Here is a tiny trained network, its code and every weight. The questions are about switching its units off for an input and a class, where a switched-off unit gives its printed mean instead of its output.

import numpy as np


def w(rows, s, z=0):
    codes = np.array(rows[::2]) - 128.0
    scale = np.full(codes.shape[1], s)
    scale[-1] = z or s
    return codes * scale


def f(y):
    return np.maximum(y, 0)


def log_softmax(a):
    a = a - a.max(-1, keepdims=True)
    return a - np.log(np.exp(a).sum(-1, keepdims=True))


def net(x, mask):
    res = np.array(x, float).reshape(1, 6) / 4 @ E
    y = f(res @ A[0][:, :-1].T + A[0][:, -1])
    res = res + np.where(mask, y, B[0][:, -1]) @ B[0][:, :-1]
    return log_softmax(res[-1] @ U[:, :-1].T + U[:, -1])


A, B = {}, {}
E = w([
[69,7,162,58,50,84,101,119],'x0',
[199,87,127,116,145,219,54,30],'x1',
[232,41,52,106,180,90,216,162],'x2',
[36,58,111,253,167,163,174,85],'x3',
[183,98,254,193,166,84,88,161],'x4',
[174,118,37,233,35,113,52,183],'x5',
],0.0072)
A[0] = w([
[78,38,136,102,79,96,102,110,69],'neuron 1',
[159,107,189,159,126,130,120,152,69],'neuron 2',
[81,188,172,143,92,164,83,125,21],'neuron 3',
[207,77,97,99,176,112,194,173,43],'neuron 4',
[178,154,145,30,78,97,78,150,26],'neuron 5',
[163,111,83,205,84,132,58,177,85],'neuron 6',
[222,220,129,19,84,104,87,165,65],'neuron 7',
[172,124,192,172,160,113,123,149,68],'neuron 8',
[65,147,93,38,187,151,177,84,90],'neuron 9',
[119,171,128,101,105,73,168,192,115],'neuron 10',
[66,118,124,172,130,124,172,173,82],'neuron 11',
[91,148,139,138,116,82,192,191,41],'neuron 12',
[143,116,48,159,51,164,113,169,63],'neuron 13',
[131,142,154,112,120,175,93,115,64],'neuron 14',
[134,190,76,135,146,153,156,112,78],'neuron 15',
[112,146,209,67,206,139,179,96,48],'neuron 16',
[59,166,38,92,101,124,174,150,97],'neuron 17',
[171,238,118,169,173,153,160,140,62],'neuron 18',
[114,123,167,86,179,155,161,90,28],'neuron 19',
[169,198,139,182,201,152,135,156,80],'neuron 20',
[97,152,138,127,134,148,96,130,27],'neuron 21',
[72,165,132,140,129,49,174,183,91],'neuron 22',
[161,123,93,187,69,135,94,168,3],'neuron 23',
[159,205,122,171,188,144,136,147,46],'neuron 24',
[142,125,96,178,75,74,108,144,37],'neuron 25',
[96,27,143,80,74,65,126,128,60],'neuron 26',
[98,138,204,66,214,161,200,112,69],'neuron 27',
[160,79,111,128,147,224,76,21,95],'neuron 28',
[83,158,128,136,128,49,185,187,95],'neuron 29',
[210,62,62,124,161,94,205,159,33],'neuron 30',
[31,34,101,254,168,173,179,67,52],'neuron 31',
[209,103,137,93,128,193,56,57,39],'neuron 32',
[163,91,243,177,177,79,91,157,107],'neuron 33',
[166,208,126,158,158,139,163,137,32],'neuron 34',
[177,96,236,177,181,72,93,155,78],'neuron 35',
[73,154,132,144,131,54,180,221,78],'neuron 36',
[143,99,81,222,90,123,56,164,49],'neuron 37',
[82,167,137,147,91,79,203,168,95],'neuron 38',
[47,228,186,142,74,143,61,81,84],'neuron 39',
[215,47,70,114,178,81,219,149,58],'neuron 40',
[163,124,183,162,166,101,112,137,68],'neuron 41',
[203,64,96,124,166,158,126,83,72],'neuron 42',
[90,111,199,93,231,133,181,89,52],'neuron 43',
[101,145,21,72,90,179,146,51,96],'neuron 44',
[71,190,170,142,93,159,80,122,34],'neuron 45',
[89,12,180,66,37,90,99,143,86],'neuron 46',
],0.0084,0.0044)
B[0] = w([
[151,126,72,165,172,160,185,55,187],'neuron 1',
[102,118,121,94,93,146,152,168,166],'neuron 2',
[58,53,116,172,140,91,58,118,179],'neuron 3',
[23,78,128,191,139,108,59,120,218],'neuron 4',
[115,183,162,191,173,88,213,157,199],'neuron 5',
[161,179,104,78,85,62,125,95,213],'neuron 6',
[81,189,196,203,213,60,239,195,254],'neuron 7',
[94,123,119,89,85,172,168,157,186],'neuron 8',
[134,163,96,70,58,109,131,152,215],'neuron 9',
[170,146,186,176,148,156,115,117,203],'neuron 10',
[146,154,186,152,156,134,142,148,181],'neuron 11',
[181,150,182,150,121,156,90,103,185],'neuron 12',
[152,176,115,55,61,81,128,116,199],'neuron 13',
[124,124,155,153,138,124,95,122,159],'neuron 14',
[113,95,83,107,116,167,167,107,183],'neuron 15',
[146,190,93,101,62,49,104,92,219],'neuron 16',
[123,115,142,67,69,188,140,201,218],'neuron 17',
[120,102,48,160,167,172,167,33,220],'neuron 18',
[158,174,120,122,83,88,115,98,173],'neuron 19',
[140,111,50,148,155,166,178,55,216],'neuron 20',
[111,113,115,127,125,106,108,124,141],'neuron 21',
[192,135,162,151,131,175,79,125,208],'neuron 22',
[147,168,98,68,88,60,108,81,175],'neuron 23',
[130,124,64,153,158,158,163,63,196],'neuron 24',
[166,174,118,83,104,89,116,96,171],'neuron 25',
[135,136,65,175,156,175,148,53,197],'neuron 26',
[163,164,89,100,73,48,91,83,229],'neuron 27',
[216,153,218,174,134,180,95,153,228],'neuron 28',
[187,134,184,163,120,173,80,107,211],'neuron 29',
[38,84,126,174,121,108,51,132,232],'neuron 30',
[119,209,221,175,212,43,239,219,253],'neuron 31',
[202,159,218,176,136,167,92,131,213],'neuron 32',
[91,118,105,45,56,192,167,201,237],'neuron 33',
[125,114,79,131,166,151,150,70,183],'neuron 34',
[83,119,114,52,59,187,171,198,230],'neuron 35',
[191,133,168,138,130,168,78,111,220],'neuron 36',
[167,188,110,69,92,55,126,107,207],'neuron 37',
[179,134,179,142,127,175,84,124,202],'neuron 38',
[28,31,108,182,159,105,51,142,234],'neuron 39',
[25,53,136,188,134,113,39,130,251],'neuron 40',
[102,119,108,91,85,170,164,171,178],'neuron 41',
[113,124,177,177,132,154,56,132,197],'neuron 42',
[180,187,93,84,80,51,111,112,216],'neuron 43',
[98,113,144,63,58,202,160,226,226],'neuron 44',
[61,64,115,177,138,100,68,131,185],'neuron 45',
[146,131,2,175,199,194,194,6,224],'neuron 46',
],0.0075,0.0078)
U = w([
[173,166,86,97,52,11,102,91,106],'0',
[19,82,128,156,153,107,29,131,127],'1',
[142,129,41,146,193,204,194,44,116],'2',
[116,168,205,151,210,58,233,192,134],'3',
[222,140,222,145,128,216,58,128,107],'4',
[85,124,110,78,34,222,171,209,161],'5',
[159,104,121,102,168,127,143,148,255],'6',
[161,83,122,65,190,110,124,152,84],'7',
],0.011,0.0081)

Each question gives the input, the list of numbers given to net, and the class t.
The units are the neurons (one row each of A and B). Each row of codes is followed by its name. A weight is (code - 128) times the scale printed after its matrix; where a second scale follows, it is the last column's (A, B and U).
mask holds one flag per neuron, in row order. A switched-off neuron (its flag False) gives its mean, the last column of its row in B, instead of its output. The means were averaged over made-up inputs and are rounded, as every weight is.
A unit's drop is (log p(t) with every unit on - log p(t) with that unit switched off) / (log p(t) with every unit on - log p(t) with every unit switched off).
The circuit of an input: a set's keep is (log p(t) with only the set's units on - log p(t) with every unit switched off) / (log p(t) with every unit on - log p(t) with every unit switched off). Starting from the 12 units with the biggest drops (on a tie, the unit counted first), units are removed one at a time, each time the one whose removal leaves the highest keep (on an exact tie, the one counted first), for as long as the keep stays at least 0.8.
circuit, biggest first: the units of the circuit, biggest drop first
most important unit: the unit with the biggest drop
k most important neurons: the k neurons with the biggest drops, biggest first
drop when u is switched off: that unit's drop, to one decimal
input [3,3,0,-7,5,-3], class 3: circuit, biggest first -> neuron 7
input [1,-1,7,1,6,-2], class 1: 2 most important neurons -> neuron 40; neuron 4
input [3,-7,-1,-5,8,-3], class 5: 2 most important neurons -> neuron 33; neuron 35
input [2,-2,-3,6,7,4], class 5: 2 most important neurons -> neuron 33; neuron 35
input [-7,6,3,-7,2,-5], class 2: 2 most important neurons -> neuron 18; neuron 31
input [-5,2,-3,-6,3,6], class 0: 3 most important neurons -> neuron 31; neuron 6; neuron 23
input [-5,-3,-2,-5,5,-4], class 2: 3 most important neurons -> neuron 31; neuron 18; neuron 20
input [7,-7,3,-7,-2,-3], class 2: 2 most important neurons -> neuron 46; neuron 26
input [-7,5,6,-7,2,-5], class 2: 4 most important neurons -> neuron 18; neuron 31; neuron 20; neuron 24
input [1,6,7,-5,-5,-7], class 0: 2 most important neurons -> neuron 9; neuron 27
input [5,1,-5,-8,-7,6], class 3: 2 most important neurons -> neuron 7; neuron 5
input [-7,1,-6,-8,7,-7], class 3: 3 most important neurons -> neuron 7; neuron 5; neuron 46
input [-4,-2,7,-7,-2,-5], class 1: 3 most important neurons -> neuron 40; neuron 4; neuron 30
input [-7,8,0,8,4,5], class 3: circuit, biggest first -> neuron 31
input [7,-1,8,-2,3,2], class 1: 2 most important neurons -> neuron 40; neuron 30
input [-8,-7,-2,-3,8,-6], class 2: 4 most important neurons -> neuron 18; neuron 20; neuron 24; neuron 34
input [0,7,-2,-4,5,8], class 0: 2 most important neurons -> neuron 6; neuron 37
input [-3,-2,3,-3,0,-4], class 0: circuit, biggest first -> neuron 27; neuron 16
input [4,2,-6,3,-5,-7], class 0: drop when neuron 43 is switched off -> 0.1
input [-2,-2,-4,6,-6,7], class 0: most important unit -> neuron 37
input [5,1,7,-8,1,0], class 3: drop when neuron 40 is switched off -> -0.1
input [-3,5,2,-6,0,1], class 3: drop when neuron 7 is switched off -> 0.8
input [-5,3,0,6,0,4], class 3: drop when neuron 31 is switched off -> 1.5
